(in the rows, 128 means zero)
Rows near named flat spaces through zero
vivufzadu: [216 123 132 111 109  93 187 168  99 122 151 159 112 130 130  92 131 140
 161 182 138 101 190 144 130 104 115 113 120 110]
vivufzadu: [124 142  82 142  92 144 144  60  79 188 162  90 158  84 182 101 102  49
 149 172  80 153 137 193 126 163 127 152 134 163]
mibektakaz: [117 151 148 128 124 151 110  97  73 176 150  74 150  70 156  91 109 113
 123 132 118 123 134 187 122 167 148  90 124 133]
votzug: [113 124 126  96 152 139 109 129 132  89 131 128 143 133 154 143 126 139
 126 115 158 120 105 102 121 150 174 111  95 125]
votzug: [109 116 115 105 129 114 123 120 135 118 134 119 138 147 141 125 138 130
 118 109 132 124 113 113 130 156 138 139 113 116]
mibektakaz: [123 199 175 212 102 203 100 174 102 158  62 138 121 101  20 153  98 167
 141  84  91 126 142  90 154  44  63 100 185 140]
vivufzadu: [142  82 182 130 149 126 124 111 141 144 129 125 124 118 114 133 135  83
 109 177 139 137 134 146 139 130 143 120  98 168]
votzug: [142 102 162  71 141  98 138 153 103 137 143 100 126 142 144  86 134 149
 110 127 176 103 143 147 124 147 167  89  85  86]
mibektakaz: [ 90 109 111 124 116  64 122  87 161 136 163 107 114 137 151  85 184 155
  94  89  87 121 118 152 120 213  88 155 158 103]
vivufzadu: [143 135 107 150 129 131 127 118 144 125 121 146 139 120 113 164 115  97
 138 146 111 143 121 118 139 107 110 169 144 152]
buvanoru: [ 93 119 149 120 149 100 108 154 152 164 100  95 109 156  92 132 130 157
  81  73 161 136 106 144 127  99 120 139 151  74]
votzug: [132 174  77 126 142 150 112 117 123  83 143 142 153  94 171 157 107 140
 156 120 128 125 107 120 110 142 152 131 140 131]
buvanoru: [100 161  84 102  48 237 158 154  37  90  99 147 172 185 139 113  91 117
 203 114 110 113 144   4 152 115 163  84  48 155]
votzug: [151 148 155 141 113 199 135 134  74 124 120 139 142  97 130 125  97 106
 168 171 127 122 154 116 133 106 156  71  93 175]
mibektakaz: [ 42 127  99 128 134 147 103  90 153 116 131 109 114 142 180 123 146 145
 111  82 125 149  84 135  95 171 153 117 137 125]
buvanoru: [138 113 136 132 166  84 126 134 176 122 137 137  91 121 138 136 147 154
 104 131 154 136 121 174 101 118 126 134 161 105]
vivufzadu: [162 160  75 154 121 122 136 144 155  87 118 179 137 133 103 177 119 133
 158 126 103 130 125  82 140  93  86 185 165 133]
vivufzadu: [ 93 121 153 140 159 181 107 154 153 116  76 140 111 153 103 180 105 125
 120 118 175 155  98  99 119  58 166 107 114 142]
votzug: [129 142 113 118 108 145 149 158  93 158 108 115 129 151 121 119  98 124
 140 121 148 135 139 130 130  79 135 123 124 101]
mibektakaz: [164  83 120  70 152  84 150 127 137 104 157 133 138 145 168 126 133 102
 125 170 170 120 131 136 125 149 172 141  79 120]
votzug: [113 123 114 127 146  86 117 133 167 138 122 119 117 144 116 143 138 145
  98  94 138 137 106 142 124 121 109 167 162  91]
buvanoru: [113 154 127 105 166 114  70 131 128 145 115  80 182 107  96 172  95 125
  91  72 150 122  83 119 153 134 138 169 133  92]
mibektakaz: [171 121 140  75 138  64 110 113  90 173 162  66 198  95 112 114 111  90
  97 129 129  97 131 151 174 185 126 175 101  97]
vivufzadu: [156 117 114 106 106 136 134  98  91 134 145 119 188 119 130 134 107  53
 147 170 103 121 136  99 168 159 137 162  77 169]
votzug: [130 106 214 153 145 148 102 130 130 160 105 114 123 107  70 135 129 110
 100 144 131 129 134 134 150 112 122 101 116 161]
buvanoru: [134 106 160 134 107 138 134 128 126 113 124 147 128 143 100 117 150 122
 134 142 104 114 146  84 151 145 112 115 101 161]
vivufzadu: [184 132 126 129 116  89 170 145 106 165 149 126 106 111 136  90 125 132
 138 164 132 122 172 194 118 104 107 126 154 100]
buvanoru: [196  88 171  81 139  65 128 135 132  88 162 142 162 126 100 116 162 128
 117 154 124  75 152  83 172 194 118 142  77 133]
buvanoru: [167  90 168 127 127  76 146 118 143 128 160 139 107 118 123  90 172 133
 115 164 110 108 161 153 133 170 101 121 125 138]
votzug: [100 105 147 109 157  95 105 143 162 144 108 103 122 156 100 143 135 142
  82  87 162 134 100 129 133 117 131 149 132  90]
mibektakaz: [103  96  85  90 131 108 121  76 132 145 147  94 175 143 163 144 117  51
 112 139 126 148  94 128 144 173 155 192  91 141]
mibektakaz: [133 101 128 109 130 134 133 103 115 146 135 112 152 128 143 134 112  67
 127 166 135 140 125 136 140 136 156 143  90 155]
vivufzadu: [ 91 141 113 119 130 128  96 107 118 161 122  82 165 122 119 141 109 107
 104  88 120 135  96 128 145 148 128 162 131 115]
buvanoru: [ 99 119 146 129 121 147 129 155 139 110 101 142 104 169 108 125 142 161
 125 100 140 126 125  88 125 108 129 101 119 120]
vivufzadu: [126 117 147 146 143  88 116 111 160 147 141 118 108 108 120 119 154 140
  98 123 115 130 126 170 122 149  99 141 164 120]
votzug: [159 148 136 172 137 128 129 128 143 130 130 151 108  89 115 141 127 134
 137 152 112 134 141 160 118 102  99 129 173 144]
buvanoru: [127 150 128 115  82 163 128 112  60 131 143 109 174 113 133  92 119 116
 154 125  87 100 148  91 155 180 128 104  89 149]
mibektakaz: [136 134 134 169 106 119 156 136 146 115 137 165  69 127 133  91 169 181
 143 133  98 123 161 149 101 126  85  96 174 128]
buvanoru: [ 99  91 173 169 119 127 145 136 169 142 106 149  55 162 103 104 172 154
 109 130 120 146 143 143 109 102  97  98 153 139]
mibektakaz: [154  97  96 111 135  86 146 159 184  84 107 176 131 195  87 181 138 118
 128 127 141 131 115  54 155  90 105 204 120 118]
[197 103 173 111 139  94 165 181 123 133 128 147  99 138 103 109 132 145
 129 169 169 110 173 148 130  81 128 103 116 104] -> vivufzadu
[123 124 133  99 127 129 114 127 103 147 123  96 167 134 113 133 108 101
 116 116 137 121 118 109 155 138 143 143  96 121] -> vivufzadu
[142 163 128 183 121 190 129 136 118 131  99 157 121 102 104 163  95 110
 161 155 113 149 136 123 126  62 116 118 153 170] -> votzug
[151 111 114 127 101 136 172 132 118 113 135 160 111 151 148 110 135 113
 160 171 121 130 157 118 123 116 130 118 108 149] -> buvanoru
[192 172  76 149 103 111 158 158 118 121 126 164 138 122 101 149 105 133
 167 139 103 121 154 113 143  79  76 178 172 112] -> mibektakaz
[119 186  27 115  83 138 141 107  78 132 151 111 174 120 176 117  97 118
 168 102  90 126 123 121 128 155 120 167 144 105] -> votzug
[123 139 111 142 130 167 129 147 148  77 104 174 120 149 122 167 122 140
 154 126 134 135 117  73 122  92 137 123 124 149] -> vivufzadu
[ 89 106 133 127 109 159 122  62 112 116 161 118 138 110 184  94 153  96
 136 153  90 129 125 130 120 215 154  94  89 187] -> vivufzadu
[153 126 146 108 139 149 128 118 108  78 158 146 138  97 172 114 136 135
 152 164 136 104 142 120 116 172 172  74  85 159] -> votzug
[201 176  88 121 128  88 158 179 120  91 148 165 118 112 137 122 123 193
 162 125 138  97 159 137 113 102 105 132 170  73] -> mibektakaz
[160 138 136  93 122  82 146 174  99 150 136 106 125 139 116  89 127 173
 119 104 154  98 154 148 132 120 118 118 133  57] -> vivufzadu
[104 131 163 153 123 199  95 102 111 122 107 128 159 106 101 155 113  87
 136 140 103 133 115  81 154 137 140 108  94 198] -> votzug
[168 138 115  99 146 112 122 126 123  77 159 144 157 102 155 138 128 137
 145 143 135 101 129 111 130 167 150 128 107 130] -> buvanoru
[135 171  89 120 140 138 125 156 123  97 123 141 133 123 146 149 105 166
 149 102 151 123 117 118 110 102 144 125 146  96] -> mibektakaz
[ 74 104 157 127 135 203 115 108 120 112 111 127 120 140 159 132 124 102
 133 145 149 148 110 109 111 132 192  67  73 181] -> vivufzadu
[183  84 129  85 156  63 153 161 165  97 136 156 122 165 119 146 141 127
 118 155 172 117 136 113 137 110 136 163 105 103] -> buvanoru
[141  87 154 124 138 109 135 157 172 102 101 163 114 179  76 157 147 127
 115 132 143 127 127  71 151  96 113 152 110 135] -> mibektakaz

Rows near named flat spaces through zero (a row that begins with a name and a colon came from that space)
dekiszarem: [110 125 130 123 126 113 143 100 115 109 169 103 133 112 133 104 114 142
 164 137 125 161  69 110 153 115 109 109 125 110]
fetbube: [ 99 186  79 175  46 196  65 131 105  96 159 127  87 106 135 174 122 129
 125  80  90  95  71 156 107 120  96 186 173  80]
bofafide: [192  80 134  93  91 181  27 131 201 170  77 137  94 134  89 116 102 119
 118 102 124 130 195  97 177 152 109 107 110 135]
bofafide: [134 155 135 115 139 107 103 105 156 171 129 146 151 154 113 144  90 127
 150 139  93 172 153  94 173 115  86 110  61 113]
furkuzit: [136 119 134 134 122 138 121 127 135 114 114 116 112 135 130 121 135 137
 117 125 142 146 146 126 145 128 133 116 119 114]
fetbube: [149 121  89 114 150 131 150 136 116 120 121 125 105 105 130 116 132 102
 114  88 159 118 112 133 126 131 142 102 149 150]
puvamezi: [154 167  76 115 178 112 157 120 113 141  81 147  99 136 115 155 118  85
  96  69 162 158 156 142 137 115 138  87 100 131]
kemtene: [156 121 106 110 140 138 124 114 128 126  83 125  86 125 106 128 123 107
 106  84 168 153 146 138 142 128 144  94 126 124]
furkuzit: [157 105 134  97 145 119 120  92 146 134  93 112 101 135 102 108 107 125
 132 111 161 196 148 108 181 122 126  70  90 112]
kemtene: [146 127  99 107 142 131 131 123 121 138 106 136 106 113 110 131 120 100
 118  90 149 124 122 139 121 131 138 111 143 143]
bofafide: [150 109 100  93 141 134 129 125 119 145 104 139 106 100 101 124 120  91
 122  87 154 102 110 145 102 140 147 117 168 162]
puvamezi: [122  92 177 100 107 123  89 124 156 176 140 147 171 126 102 119 111 138
 164 177  87  93 127 114 107 147 117 162 141 155]
furkuzit: [102 158 135 170 117 133 141 151 112 108 132 134 138 146 153 155 155 143
 107 146 116 104 145 152  96 125 139 169 134 115]
kemtene: [107 163  93 114 140 113 147 107  88 143 137 147 128 104 107 155 108  96
 142  97 123 112  69 155  87 119 127 142 158 137]
furkuzit: [128 126 119  94 140 111 122 137 133 186 153 165 171 107 110 133 104  99
 157 136  89  69  98 120  91 141 113 152 153 183]
puvamezi: [134 125 140 118 131 127 116 126 134 151  93 146 127 140 106 145 126 119
 116 129 131 120 161 143 109 135 141 139 127 136]
dekiszarem: [122 115 151 130  90 150  91  97 134 111 114 107  99 130 109 125 120 150
 136 128 135 165 124 131 148 124 124 126 126  87]
puvamezi: [136 144  98 139 151 120 159 132 118 103 140 113 116 127 153 118 133 124
 119 108 146 155 120 116 159 115 123  94 108 120]
fetbube: [ 73 142 180 143 105 111 133  86  97 117 121 124 138 143 106 154 129 157
 145 168 121 152 109 164  90 116 142 169 135  86]
fetbube: [118  76 220 141 139 100 159 110 141  89  96  86 134 171 138  90 162 189
 120 201 171 200 190 122 160 125 165 103  84  92]
bofafide: [183  72 122 118 132 164 118 150 151 103  64 107  71 128 125  98 157 122
  77  92 195 133 191 134 149 147 170  87 139 139]
dekiszarem: [101 148 174 155 120 122 136  79 104  92  51 111  85 175 102 164 145 157
  95 135 174 211 183 177 125 108 167 128  95  51]
bofafide: [141  91 138 136 127 135 145 112 130  67 128  71  89 125 148  78 145 158
 123 125 178 194 123 109 189 119 138  72 112  93]
kemtene: [125 139 142  86 127 110  85 115 149 219 126 185 177 130  79 161  83 101
 163 146  68  87 129 123  92 139 101 166 127 165]
dekiszarem: [139 122 136 118  91 153  63 124 163 158 137 137 133 128 111 131 102 132
 148 132  89 121 132 104 149 135  93 141 119 123]
dekiszarem: [128 125  93 116 152 109 164 147 119 129 200 124 161  91 159  94 121 114
 160 128 109  96  58  96 134 128 105 114 147 170]
bofafide: [139 117 106  98 153 112 151 100 113 126 125 117 109 106 111 109 112 109
 141  98 158 158  90 124 143 121 132  86 133 133]
furkuzit: [144 128 150 144  91 168  65 146 161 146  71 149 110 161 110 162 137 135
  91 129 118 111 213 145 118 142 136 161 118 114]
bofafide: [133 113 116  95 139 110 136  73 122 117 150  95 109 104 111  91  93 127
 170 108 147 201  64  97 187 110 104  66 109 106]
fetbube: [126 130 106 147 110 150 124 171 129 119 173 131 143 108 161 121 142 127
 128 129 102  66 103 121 110 139 117 157 162 153]
puvamezi: [127 145 116 140 123 141 127 126 113 116  94 132  99 134 119 153 138 120
 100 103 148 130 146 159 109 126 148 136 138 113]
furkuzit: [123 137 127 110 143 108 132 131 127 168 138 157 161 124 116 141 113 110
 144 138 102  96 119 128 100 133 121 146 134 159]
kemtene: [188  87  90  86 167 133 134 165 154 159 109 143 122 106 126  98 129  85
 109  92 154  85 153 109 134 151 141  90 144 199]
fetbube: [148 103 150 156 106 154 104 160 169 102 139 103 127 149 166 100 150 165
 114 155 123 139 178  93 180 134 116 117  96 113]
bofafide: [100 134 144 143 101 128 118 115 124 114 172 113 144 123 139 121 121 153
 158 154 100 138  87 115 138 120 104 144 128 104]
kemtene: [ 89 176 112 137 149  93 174  99  82 118 153 130 139 123 130 150 118 122
 146 124 124 151  73 145 110 105 123 131 126 110]
dekiszarem: [163  99 117 111 127 152 103 169 154 157 108 151 129 119 123 124 136 105
 107 115 126  65 163 128 106 154 140 140 156 178]
furkuzit: [ 95 177 129 129 169  75 177 113  97 153 137 156 169 143 124 162 117 115
 141 146 109 134 116 143  96 111 127 142 107 133]
dekiszarem: [140 106 123 131 103 161 105 138 133 111 116 117 100 116 127 119 140 129
 113 111 143 111 131 137 124 139 140 133 156 127]
puvamezi: [134 113 135 165 158 113 190 156 130  61 155  80 128 144 196  80 171 165
 108 153 163 170 150  98 185 117 138  81  90 112]
kemtene: [133 107 111 158 116 156 150 161 117  65 147  92 101 111 172  97 168 144
 104 116 160 112 114 131 134 133 148 120 160 125]
furkuzit: [156  76 139 108 152 116 152 117 144 100 129  87 112 121 139  68 134 143
 134 132 172 181 129  94 188 127 135  61 106 127]
puvamezi: [120 105 127  92 155  88 162 110 122 142 195 117 169  94 133  82 103 124
 187 149 112 132  47  89 145 124 103 101 134 160]
fetbube: [143 131  98  88 172 103 159 101 105 148  95 140 109 111  94 133 110  86
 126  85 164 144 110 145 115 124 147  93 136 149]
kemtene: [135 157  55  94 170 112 169 106  79 140 113 147  98  88  99 147 108  65
 124  50 162 119  67 161  92 120 144 104 167 155]
dekiszarem: [123 161 110 157 103 153 103 144 131 121 134 135 120 137 142 154 131 131
 114 115 106 116 139 132 129 125 112 151 123 109]
fetbube: [ 60 151 194 150  93 108 120  98 107 136 145 138 170 149 112 163 125 165
 160 196  82 127 108 155  78 120 126 199 133  93]
puvamezi: [103 118 144 139  92 145 117 122 112 108 142 117 123 114 125 128 137 144
 138 140 123 109  94 148  98 132 137 161 168 116]
[157 127 120  69 199  79 155 108 131 197  69 170 142 138  79 144 101  78
 123 109 149 139 167 134 113 131 147  94 103 174] -> puvamezi
[144 154 142 147 156 113 132 146 155 144  91 146 142 181 141 151 137 135
  96 146 124 155 224 117 156 122 127 117  58 118] -> bofafide
[ 92 135 129 141 129 108 169 106  92  89 175  99 134 110 147 110 132 146
 155 141 133 151  57 129 129 112 125 123 141 107] -> bofafide
[115 178  86 148 206  75 231 169  86 125 152 151 168 133 175 144 155 100
 105 127 135  94 126 141  91 117 147 126 122 171] -> dekiszarem
[147 107 138 111 136 130 119 138 143 151  98 143 130 133 113 128 131 117
 116 129 136 109 163 133 114 142 144 130 133 152] -> dekiszarem
[102 139 146 150  55 176  65  96 117 106 100 119  83 130  97 162 125 148
 122 115 124 140 120 168 107 126 131 172 156  68] -> kemtene
[113 119 135 150 113 135 142 134 118  88 158 101 126 121 155 108 146 152
 132 142 133 131 103 125 135 125 130 130 140 113] -> puvamezi
[ 91 171 129 138 177  64 200 114  97 127 175 130 178 139 153 132 121 133
 156 161 110 158  92 115 133 103 113 118  91 125] -> kemtene
[118 122 136 130 171  81 183 183 139 152 215 143 222 123 185  95 139 134
 160 193  77  66 107  81 121 136 106 141 121 196] -> kemtene
[108 152 134 149 125 122 140 109 110 104 124 117 117 141 132 142 132 142
 124 130 136 164 126 140 134 113 130 128 112  91] -> dekiszarem
[168 110 110 118 145 136 125 145 154 128 116 121 114 130 139 105 130 120
 112 109 146 140 160 102 170 133 124  87 105 141] -> fetbube
[154  41 161  63  94 142  65  95 173 160 150 108 131  89  86  65  88 135
 189 143 116 134  80  81 166 148 102 102 150 150] -> dekiszarem
[148  60 157  77 146 111 134 109 141 147 114 119 133 109  99  83 119 123
 150 142 155 132 117 116 130 143 148  99 146 162] -> dekiszarem
[ 93 130 146 150 108 127 139 156 115 123 179 134 170 118 154 129 146 145
 144 170  90  66  94 136  80 136 127 184 167 147] -> fetbube
[156  95 175 136 132 135 114 146 169 127  73 123 122 172 132 119 153 152
  92 157 151 151 233 120 155 139 151 114  86 120] -> furkuzit
[116 131 148 115 123 110 115  95 137 144 147 125 145 132 114 123 100 140
 164 149 105 164 107 106 155 118 100 119 100 110] -> dekiszarem
[ 84 159 142 127 116 112 129  93  94 143 129 146 141 126  98 165 112 125
 150 138 108 124  89 162  78 119 130 169 148 112] -> fetbube
[128 139 107 149 103 145 107 143 148 110 200 108 141 117 168 105 117 147
 155 134  88 132  90  79 182 121  75 120 109 114] -> puvamezi
[107 142 136 145 117 126 133 117 115 110 137 119 127 133 134 136 131 142
 132 137 124 143 115 136 126 119 126 138 125 104] -> kemtene
[142 128  87  58 154 104 123  76 116 180 133 146 122  86  72 124  67  76
 174  79 127 143  53 118 132 123 105  91 142 155] -> bofafide
[105 135 137 144 113 128 131 140 121 122 164 128 152 123 145 129 134 141
 142 152 101 101 103 128 109 129 120 158 144 131] -> kemtene
[152 150  96 152 148 130 141 152 148 106 149 112 123 144 174 114 133 134
 113 114 129 162 155  87 197 115 100  84  73 115] -> puvamezi
[109 154 128  98 120 115  97 107 123 195 132 176 161 119  83 168  88 100
 161 130  77  90  98 141  79 132 107 172 146 151] -> kemtene
[117 144 142 151 107 141 106 159 138 145 128 153 152 145 136 157 140 134
 115 151  93  79 161 140  93 138 127 180 135 136] -> bofafide
[119 145 128 136 146 111 152 126 116 125 123 132 134 138 133 138 133 127
 122 132 133 138 135 136 122 121 135 127 116 124] -> dekiszarem
